In the rows, zero is written as 128.
Each row of numbers stands for one object and depends on some of the facts below. Use the named rows to name the rest.

Some facts about the objects:
batres λ:95
befludre λ:320 ρ:grotrik
boski λ:320 ρ:skoplir
bradram λ:95 ρ:dofal
branala λ:320
bratak λ:95
brazos λ:320 ρ:sudek
brebrefu λ:320 ρ:tifugru
briklam λ:95 ζ:dobrim gure grudrar
brome λ:320 ρ:mavak
budom λ:320
buno λ:320 ρ:nisi
daklogro λ:95 ρ:flilis
dazas λ:320 ζ:befludre stokor kabri
didruk λ:320 ζ:momos
dobrim λ:95
dofal λ:320 ρ:zetrur
dradrom λ:95
dravur λ:320
dripak λ:320
dritrara λ:320
drizim λ:95
droflas λ:320 ζ:budom
droplur λ:320 ρ:zazi ζ:fuplan tudril momos budom grotrik trefam gobim
dropus λ:320
druvivus λ:320
faflo λ:95
faskoskos λ:95 ζ:gifim
fibus λ:95
fidi λ:320 ζ:stuflal brazos mogi
figril λ:95 ζ:skoplir
flagu λ:95 ρ:sivul
flatu λ:320 ρ:gifim ζ:neplebrul flagu klaram
flemuk λ:95 ζ:pluvum druvivus mukur
flilis λ:320
fodol λ:320 ζ:zetrur plogru bradram
fodre λ:320 ζ:grisus stakla dritrara grostibi
fogrulos λ:320
foros λ:320 ζ:fuplan daklogro bratak
fulus λ:320
fuplan λ:320
gifim λ:320 ρ:trunustun
gigrol λ:320
gobim λ:95 ρ:movok
grasol λ:320 ρ:kigan
gribunom λ:95 ζ:zesek momos vogri fulus
grifo λ:320
grisus λ:95
grostibi λ:320 ρ:stidum
grotrik λ:95
grudrar λ:320
grugan λ:320 ζ:sofer daklogro dofal batres mukur kabri
grugrur λ:320 ρ:rezes
grugrus λ:320 ρ:gobim
gure λ:95
kabri λ:95 ρ:grostibi
kenafan λ:320 ζ:pluvum kifivom
kidreski λ:320 ρ:sibren
kifivom λ:320
kigan λ:320 ρ:plarom
kipo λ:95 ρ:grisus ζ:trapuvil dritrara tegrolin fogrulos vuflas
klaram λ:320 ρ:flagu
klaze λ:95 ρ:befludre ζ:fibus fogrulos
kubrom λ:320 ζ:flilis daklogro pliple
lanam λ:95 ζ:riple brebrefu dradrom
lazisam λ:95 ζ:starus rodrugrum
malumim λ:95
mavak λ:320 ρ:flatu
miken λ:320 ρ:suzel ζ:riple
minil λ:320
miseskis λ:95
mogi λ:320
momos λ:95
movok λ:95 ρ:kidreski
mukur λ:320
nefleskir λ:320 ρ:plisto ζ:vinar vamu stokor
neplebrul λ:95
nidi λ:320 ρ:klaze ζ:kifivom movok fulus vuflas mogi klaram
nisi λ:320 ρ:gigrol ζ:plisto movok stokor
padruk λ:320
pazak λ:320 ζ:grisus momos malumim brazos grudrar
pebatu λ:95 ζ:sofer vinar dripak dropus brebrefu kabri
pidrivon λ:320 ρ:trisol
plarom λ:95 ρ:pluvum ζ:sudek vatir
plekovir λ:320 ρ:skasa ζ:grifo stebom tifugru fogrulos
pliple λ:320
plisto λ:320 ρ:bradram
plogru λ:95 ρ:grugrur
pluvum λ:320
posik λ:95 ζ:dripak
ramedol λ:320 ζ:traflos vinar kigan
relufi λ:95 ζ:sudek fogrulos
rezes λ:95 ρ:miken ζ:padruk fogrulos
ribim λ:95 ρ:posik ζ:drizim sofer stata brazos vuflas
riple λ:320
rodrugrum λ:95
sesu λ:95 ρ:stirin ζ:bratak brazos trefam gobim
sibren λ:95 ρ:kipo
siso λ:320 ζ:gigrol vogri
sivul λ:320 ρ:grifo ζ:budom movok
skagi λ:95
skasa λ:320 ρ:ramedol
skoplir λ:320 ρ:droplur
skulur λ:320 ρ:nidi ζ:batres plogru pliple
sofer λ:320
sogru λ:95 ρ:kubrom
stakla λ:95
starus λ:95
stata λ:320
stebom λ:320 ρ:kabri
stidum λ:320 ρ:drizim
stigidrun λ:320 ζ:gigrol traflos stebom fulus
stiklin λ:95 ζ:miseskis sogru
stipluga λ:95 ζ:sogru tegrolin starus
stirin λ:320 ρ:neplebrul
stokor λ:95
stuflal λ:320 ρ:sesu
sudek λ:95
suzel λ:320 ρ:buno
teflatam λ:320 ζ:branala dravur tudril gure
tegrolin λ:95
tifugru λ:95 ρ:tozin
tikon λ:320 ρ:boski
tozin λ:320 ρ:fogrulos
traflos λ:95
traga λ:95 ρ:stebom ζ:zigem trefam mogi
trapuvil λ:95
trefam λ:320
trisol λ:95 ρ:tuske
troplaka λ:320
trunur λ:320 ρ:fuplan ζ:bratak sibren
trunustun λ:95 ρ:klaram
tudril λ:320
tufaflil λ:320 ρ:batres ζ:gigrol traflos skasa minil pidrivon vogri bradram
tuske λ:95 ζ:plisto troplaka pliple
vamu λ:320
vatir λ:95
vinar λ:95
vogri λ:320
vuflas λ:320
vuroper λ:95 ρ:tufaflil ζ:boski gure grudrar rodrugrum
zazi λ:95 ρ:brebrefu ζ:stebom fibus zetrur gobim
zesek λ:95
zetrur λ:320 ρ:stiklin
zigem λ:320
zigra λ:95 ζ:grisus trapuvil grugrur
zulel λ:320 ζ:sofer neplebrul dravur

Known rows:
[131 119 133 130 128 106 126 143 138 111 155 125 130 102 115 125 127 127
 134 126 129 134 121 144 115 123 139 123 132 125 128 121 119 112 136 119
 112 117 127  89 150] : flemuk
[123 116 107 153 137 130 132 137 165 106 173 102 120 116  85 127 158 131
 138 114 133 149  98 190 132 125 139 110 130 110 119 124 121 155 162 113
 121  62 122 100 136] : relufi
[106 117 111 123 115 139 128 129 123 149 125 136 136 126 126 120 147 135
 129 124 139 125 142 123 145 142 110 128 105 120 124 121 137 129 120 134
 118 136 125 136 114] : zetrur
[121 109  92 120 163 148 145 141 112  99 138 121 133 137 139 132 144 146
 130 126 128 128 140 131 115 134 107 129 111 128 126 130 150 109  87 140
 111 132 123 112 145] : gifim
[104 118 116 123 136 114 124 136 116 119 122 127 118 113 142  99 154 149
 116 141 146 119 163 116 146 128 127 129 112 110 116 131 134 118 112 145
 122 128 120 118 135] : brazos
[132 114 132 127 155 121 120 146 135 109 159 127 123 106 109 124 130 129
 127 129 126 133 136 142 119 129 144 123 139 116 132 127 116 121 141 123
 120 113 127  97 165] : lazisam
[107 122 116 121 104 115 130 137 120 122 118 125 126 115 131 111 149 142
 127 132 143 120 146 118 152 135 119 131 104 120 116 124 136 116 111 136
 115 138 122 122 119] : mogi
[ 96 101 107 138 128 132 107 132 109 149 153 170 126 128 128 118  97 130
 141 107 125 103 123 159 122 153 100 151 121 116 116 120 110 139 128  96
 125 124 124 177 101] : stigidrun
[116 116 109 117 126 135 138 132 120 120 120 139 139 119 131 122 146 133
 128 131 144 128 137 112 133 136 118 124 105 123 125 123 141 121 125 138
 109 142 125 121 121] : mukur
[133 126 140 119 175 141 114 139 132 139 146 128 131 114 110 128 145 135
 111 135 125 141 167 119 137 122 134 116 135 112 125 129 129 127 128 145
 126 123 128  93 175] : gure
[112 114 115 115 119 144 137 136 123 117 124 135 139 122 122 124 149 135
 130 126 140 124 141 111 147 143 121 128 102 124 123 123 139 122 124 137
 112 143 124 122 118] : pluvum
[109 104 106 126 128 122 132 140 119 109 140 149 126 112 131 115 126 131
 137 121 137 112 123 137 120 145 124 139 115 121 124 125 121 124 137 115
 114 123 124 135 115] : fodol
[138 135 129 128  94 100 136 131 139 129 139 113 152 108 124 132 130 120
 137 124 130 141 111 131 116 117 118 114 121 137 126 110 134 100 115 130
 105 145 131  82 140] : stokor
[111 118 111 119 127 137 132 131 120 124 120 130 135 124 130 121 149 138
 124 130 142 125 146 116 142 137 118 124 105 119 123 125 141 128 121 140
 113 137 124 122 122] : stata
[124 132 138 125 135 124 112 134 134 158 142 113 135 116 110 128 146 138
 117 128 127 141 155 133 143 124 121 119 130 119 119 120 131 122 112 142
 125 129 127  99 155] : malumim
[113 122 107 119 120 136 135 129 120 129 120 135 142 122 132 122 144 133
 130 128 141 124 137 116 133 135 115 127 105 124 122 120 140 125 119 137
 111 144 126 124 116] : vamu
[106 123 106 127 128 133 119 117 115 150 122 140 138 127 139 116 138 137
 124 126 139 123 142 130 135 131 102 127 110 115 115 120 138 128 114 137
 119 136 126 141 111] : pidrivon
[107 140 127 146  92  94 111 116 153 148 158 137 152 118 143 119 137 130
 125 126 125 144 153  97 121 121 122 121 111 126 138 117 133 137 130 151
 116 126 132 109 140] : plogru
[128 133 138 125 141 129 117 133 136 152 143 115 135 116 110 130 148 134
 117 130 124 144 153 129 135 120 125 115 128 118 121 121 132 126 119 142
 126 128 128  95 160] : dobrim
[106 120 110 122 124 138 126 125 118 150 126 140 139 130 132 121 139 136
 126 126 138 122 144 126 142 139 106 128 107 118 119 121 136 133 114 133
 121 139 126 138 114] : minil
[134 133 137 118 117 129 130 137 138 136 141 113 144 110 107 139 143 127
 129 127 125 145 135 117 134 127 125 116 122 131 129 118 133 110 122 138
 114 137 129  85 155] : batres

Which object is each row?
No name comes twice in this set of rows, the named rows included.
[122  94 143 124  84  81 134 161 110  92 128  99 106 107 121  85 132 142
 139 131 160 106 121 107 155 130 154 144 133 104 114 126 118  85 108 107
 118 121 117 157  90] => droplur
[128 134 127 132 140 123 117 127 135 148 145 119 139 118 118 125 142 133
 119 128 129 144 138 135 128 115 124 114 132 118 124 119 132 126 119 140
 123 120 128  94 153] => sogru
[116 106  99 132 121  99 141 132 118  94 130 163 136 103 151 111 118 125
 141 124 144 112 105 138  97 133 120 134 112 126 131 118 125 112 140 115
  99 127 128 117 114] => nefleskir
[132 134 114 126 158 138 131 142 125 109 154 101 136 127 118 142 130 140
 126 127 112 147 142 150 119 117 112 120 124 130 116 126 139 103  82 136
 113 122 129  70 167] => trunustun
[122 111 120 145 123 120 130 144 161 104 170 112 121 113  87 130 157 132
 134 117 127 142 115 167 141 133 145 114 131 115 130 125 120 144 159 120
 119  79 122  99 147] => kipo
[128 136 140 126 110  94 125 144 139 135 136 101 126 104 117 119 151 139
 121 135 131 138 148 127 147 119 135 117 125 125 122 121 133 106 111 142
 121 126 125  76 157] => bratak
[101 104  85 151 133 133 132 128 138  99 151 133 120 126 118 114 147 136
 138 116 144 126 107 173 130 136 123 126 116 104 117 127 124 156 153 111
 116  78 120 139 102] => plekovir
[103  94 123 121 163 118 115 158 114 101 142 152 100 105 131 101 134 146
 123 136 136 103 165 123 144 146 143 147 119 107 125 137 117 120 134 127
 127 116 117 143 138] => pazak
[136 102 133 114 113 155 143 134 112 120 119 106 147 134 118 112 146 128
 129 125 157 126 130  94 140 132 143 121 133 104 118 125 141 107 115 126
 108 123 126 165  85] => skoplir
[ 99 100 121 126 138 107 110 151 112 123 143 152 103 110 130 102 122 144
 129 127 134 101 148 141 139 149 129 151 120 113 116 130 113 119 122 117
 127 121 118 152 125] => didruk
[122  98 109 117 148 129 144 150 122  67 135 150 129 104 134 115 133 128
 135 132 143 116 127 122 111 142 138 134 113 121 136 130 126 111 150 123
 103 124 124 114 127] => zulel
[ 96 116 115 128 134 147 101 126 104 193 136 159 135 139 132 122 109 135
 128 112 123 110 149 142 139 150  88 143 116 115 108 119 122 138 106 120
 133 145 127 177 107] => vogri

The same objects again, as new rows of numbers:
Some objects and their rows:
[ 57 127 105 138 153 170 163 148  94 124 138 196 160 113 144 133 153 133
 193 125 137 122 111 118 114 141 120 128  72 134 103  86 166] : gobim
[ 53 111 102 144 161 175 158 152  95 125 141 169 162 126 162 124 123 131
 190 120 138 112 118 117 115 151 119 128  76 136 113  94 167] : movok
[ 56 125 105 138 131 139 167 159  50 113 147 193 126  86 121 123 163 133
 198 116 164 136 122 115 116 153 136 133  83 110  73  91 146] : sesu
[ 48 117 123 153 139 177 167 144  84 119 119 168 145  95 188 133 148 120
 197 120 131 143 111 119 112 148 115 130  76 129  90  98 149] : bratak
[ 71  95 103 132 121 108 110 160  73 120 129 133 135 153 127 134 172 143
 181 152 139 133 106 106 123 168 118 145 139 112  97 108 172] : stirin
[ 77 114 103 152 117 120 142 162  60 110 134 119 122 117 161 153 140 130
 180 124 141 142 112 109 120 184 146 130 139  86  70 108 174] : foros
[ 77 117 104 133 123 124 128 162  57 118 138 129 122 119 125 124 161 148
 179 141 151 119 116 109 122 158 137 134 148  86  75 100 174] : sivul
[ 78 101 109 136 117 130 102 144  99 123 109 139 139 168 173 154 186 121
 183 146 128 157 105 113 117 171 114 140 117 126  86 111 166] : dritrara
[ 66 107 119 163 133 169 164 142  93 121 115 154 135  92 157 140 175 123
 199 122 142 157 122 112 116 162 117 153  79 136  94 101 141] : malumim
[ 73  97 104 131 124 109 111 159  74 122 133 122 137 154 132 132 166 144
 182 151 140 135 101 104 121 166 120 148 139 113  99 107 173] : grasol
[ 53  94 107 124 135 128 141 155  60 115 143 165 165 132 135 132 184 122
 206 146 152 147 122 113 123 137 118 128  77 130 121 106 134] : tifugru
[ 78  94 107 147 119 122 112 161  59 123 137 126 125 124 125 117 159 150
 177 142 163 117 128 106 116 161 128 152 150  83  71 103 173] : flatu
[ 57 101 100 149 133 128 160 159  48 116 147 167 130  89 125 118 155 126
 200 113 167 132 125 108 117 165 127 145  95 110  75 101 141] : ribim
[ 65  77 110 162 133 137 152 152  67 112 132 120 139 105 153 123 164 117
 206 118 163 141 120 105 113 172 133 155  80 123  92 105 136] : faskoskos
[ 77  91 104 135 126 117 112 160  76 124 131 121 135 153 131 131 168 145
 181 150 142 131 109 107 121 165 119 147 141 109  92 106 174] : brome
[ 70  85 111 149 126 126 112 156  88 122 113 103 131 161 183 144 141 127
 182 142 127 141  99 113 118 181 119 136 131  97  91 109 173] : druvivus
[ 73  86 111 148 128 124 118 155  90 118 117 104 134 164 183 143 142 128
 182 144 127 132  99 112 118 177 121 133 137  93  92 110 174] : troplaka
[ 52  98  99 145 115 123 113 152  53 112 148 171 154 158 118 110 177 117
 214 129 163 155 105  99 111 152 124 143  78 126  70  92 135] : rezes
[ 46  75 112 122 128 103 139 177  67 124 132 160 139 108 163 113 147 138
 178 151 127 130  84 115  96 175 113 141 147 116  93 110 176] : dofal
[ 71 102 114 154 127 153 138 148  96 126 102 102 126 144 178 148 147 141
 177 147 128 151 108 108 123 181 115 157 124 120 102 108 173] : dravur
[ 72  76 112 153 130 117 120 160  91 116 111  91 135 169 178 139 142 133
 183 150 127 123  96 102 121 182 121 146 128  98 110 108 172] : vamu

Rows to name:
No name comes twice in this set of rows, the named rows included.
[ 70  84 107 132 135 108 125 168  84 122 123 107 151 168 129 131 165 149
 184 155 131 117  73 105 124 166 120 150 128 109 124 103 172] => kigan
[ 76  72 106 155 121 100 137 172  72 106 121  87 124 169 137 140 165 139
 190 145 142 119  83  95 122 188 155 153 131  84  95 108 161] => ramedol
[ 76  95 110 155 127 120 169 163  61 102 135 122 126  95 124 139 179 121
 210 116 161 133 105 107 117 170 155 147  73 103  81  93 134] => gribunom
[ 71 126 107 132 121 133 126 150  77 125 126 166 132 146 130 147 167 146
 177 149 130 147 100 115 122 154 113 136 133 114  88 104 177] => stuflal
[ 64  77 124 155 151 131 164 155  96 114 110 105 161 157 169 133 176 120
 211 144 128 118  79 110 113 149 140 140  70 129 124  90 135] => traflos
[ 58  77 105 138 136 118 114 165  75 124 126 114 146 158 158 123 135 144
 181 150 131 117 100 109 123 175 115 144 143 100 114 107 175] => befludre
[ 61  84 102 128 125 112 119 160  56 112 146 169 155 109 121 116 180 117
 207 119 164 132 121 108 112 155 124 139  82 123  87 103 136] => plarom
[ 74 110 110 139 120 148 107 143  96 123 106 139 135 158 181 153 165 124
 184 149 125 158  97 117 116 163 117 131 113 115  86 109 173] => vuflas
[ 70  92 100 126 123 100 121 176  53 110 145 121 127 150 129 127 137 143
 182 144 152 111 105 107 120 175 134 131 144  88  81 106 175] => skulur
[ 52  72 120 164 146 145 153 155  84 119 121 105 156 119 184 121 143 120
 204 121 147 125 118 105 114 172 122 158  76 129 117 104 137] => dradrom
[ 47  84 114 144 149 137 155 158  69 119 138 159 160 148 159 114 151 124
 206 143 138 114 102 112 112 142 116 134  75 125 113  89 143] => plogru
[ 47  74 123 117 146 100 169 176  76 118 130 172 160  99 133 110 184 128
 207 148 126 120  65 116  92 148 124 143  75 132 118  88 150] => bradram
[ 74 123 114 156 124 160 151 145  99 126 103 127 124 140 170 155 156 143
 180 147 126 159 104 112 124 173 118 139 105 119  89 107 174] => tudril
[ 70 120 105 104 131 101 103 143  92 113 115 176 155 167 140 158 182 147
 187 153 126 107  45 117 123 150 112 132 100  98 123  94 167] => stebom

The same objects again, as new rows of numbers:
Known rows:
[126 118  84 147 115 142  84 128 136 107 139  54 123 163  52 161 141 162
 122 101 164 126  69 129 142 142 165 131 142] : zigra
[ 82 105 100  54 172 148  65 100 116 198 142 177 152 130 163 138 139 116
 111 101  69  97  92 146  96  99 119 127  75] : brome
[ 89 104 100  58 167 136  71 109 107 194 140 172 153 134 168 153 167 110
  86 102  70  93  97 151  91 105 120 115  80] : mavak
[135 123 104 125  94 125  79 129 137 113 103  93 110 149  82 137 163 149
 130  98 133 172  97  93 156 148 108 135 129] : stakla
[126 136 165  95 139 128 149 130 126 133 114 159 146  83 168  93 125 110
 137 155 112 133 167 154 135 123  95 139 112] : plisto
[112 143 116 182 129  90 137 137 166 115  97 111  90 137 127 158 145 154
 130  72  97 153 148  80 142 147  58 151 122] : bradram
[166 159 128 154 101  91 108 121 159 134 111 118  93 177  83 120 157 133
 108 139 143 133 142  81 153 129  75  88 132] : grotrik
[ 84  84 125 131 140  66 158 170 140 161  90 147 147 106 179  81 125 116
 133 122  80 147 147 112 124 132 117 141 135] : stebom
[144 133 178  91 120 106 136 144 112 131 117 155 124 106 183  94 154 102
 113 158 125 134 168 147 132 137 116 108 131] : pluvum
[143 171 127 136 137 167 105 106 141  95 160  56 119 139  78 178 129 160
 121 119 174 105 130 169 131 129 111 137 124] : flemuk
[117 122  96 135 116 123  93 142 150  99 136  35 116 145  95 177 151 171
 117  87 155 136  97 147 140 152 153 145 139] : plarom
[136 109 148 112 132  85 138 131 134 173  93 172 148 131 140  58 113 110
 123 188 100 133 148 103 137 105 105  99 119] : trefam
[156 136 110 135  71 156  86 111 112 109 104 145  86 153  78 141 155 129
 142  90 119 170  82  67 142 142 100 138 139] : rodrugrum
[115 109 126 124 161 135 136 129 131 153 149 119 166 125 114  92  83 122
 134 174 138  89 125 171 108  90 164 120 128] : trunur
[135 113 146  62 128  81 111  95 146 167 155 197 188 148 152  86 102  87
  78 132 126 155 120 101  89 164 102 117  90] : klaram
[160 194 165 124 109 129 112 109 153  89 117 105  81 121 126 158 170 146
 116 118 143 151 170 127 153 162  42 119 103] : batres
[151 182 132 152 142 203 131 100 126  80 183  76 105 129  82 211 119 154
 127  97 187  82 138 178 128 138 129 146 117] : pebatu
[136 151 168  89 134 162 158 119 103 117 144 177 128  85 180 129 127 105
 146 128 120 131 158 156 116 128 120 135 110] : dropus
[119 142 158  99 145 125 145 131 120 131 133 152 139  92 180 104 133 117
 130 153 116 130 166 152 123 133 116 126 113] : troplaka
[132 116 146 106 125  91 127 130 133 166 100 174 146 118 149  68 127 110
 128 176 107 138 148 105 125 117 110 106 121] : mogi
[153 118 117 144 150 169 141 121  96 144 159 155 144 147  98 114  80 111
 131 160 158  66 104 146  88  77 206 106 147] : teflatam

Name these rows:
No name comes twice in this set of rows, the named rows included.
[165 180 145 148 112 171 124 110 120  85 156  95  88 125 105 196 154 140
 121  93 163 121 134 144 134 147 111 133 121] => posik
[ 75  93 117 163 163 104 175 140 134 152 110 175 143 108 180 116  93 117
 150 101  72 129 146 110 118 116 131 168 127] => pidrivon
[142 135 117 158  99  97 113 113 158 142  89 150 103 164  84 112 143 137
 132 125 106 163 132  55 152 128  53 117 128] => momos
[142 165 143 143 105 117 113 108 167 110  94 112 107 126  89 115 144 146
 140 131 128 158 156 105 157 136  42 140 116] => movok
[129 117 139 116 138 102 139 132 138 156 114 162 148 130 143  72 116 103
 128 179 112 116 140 122 118 109 125 104 123] => zigem
[122 128 112 121 103 110  88 137 156 103 103  69 102 136 111 154 168 157
 125  86 126 177 110 109 154 160  95 151 132] => vatir
[149 157 174  83 112 141 143 110 109 130 122 192 126  99 179  90 132  99
 139 165 111 140 161 133 129 127  86 124  99] => sofer
[145 126  87 155 106 172  94 109 110 101 141  96 100 166  55 170 139 141
 136  84 158 121  69 113 121 124 164 140 150] => lazisam
[135 150 101 151 141 175  93 106 149 121 153  55 132 155  41 152 105 167
 137 129 172  99 101 160 130 108 136 138 126] => ribim
[118 103 112 152 175 127 149 145 123 145 164 105 166 132 118 110  88 123
 116 160 152  65 131 186 102  86 195 109 141] => nidi
[105 118 107 142 111  75  96 145 175 122  99  78 117 146 119 131 165 158
 126  99 118 174 124  88 160 164  84 130 121] => fibus
[126 103 118 128 154 124 133 132 120 157 153 125 167 135 110  95  93 122
 116 175 149  73 122 158 107  92 187 100 138] => fidi
[ 84  84  98 197 201 108 189 169 130 130 168 124 152 123 151 163  73 121
 111  98 118  61 140 163  97 105 210 135 149] => tufaflil

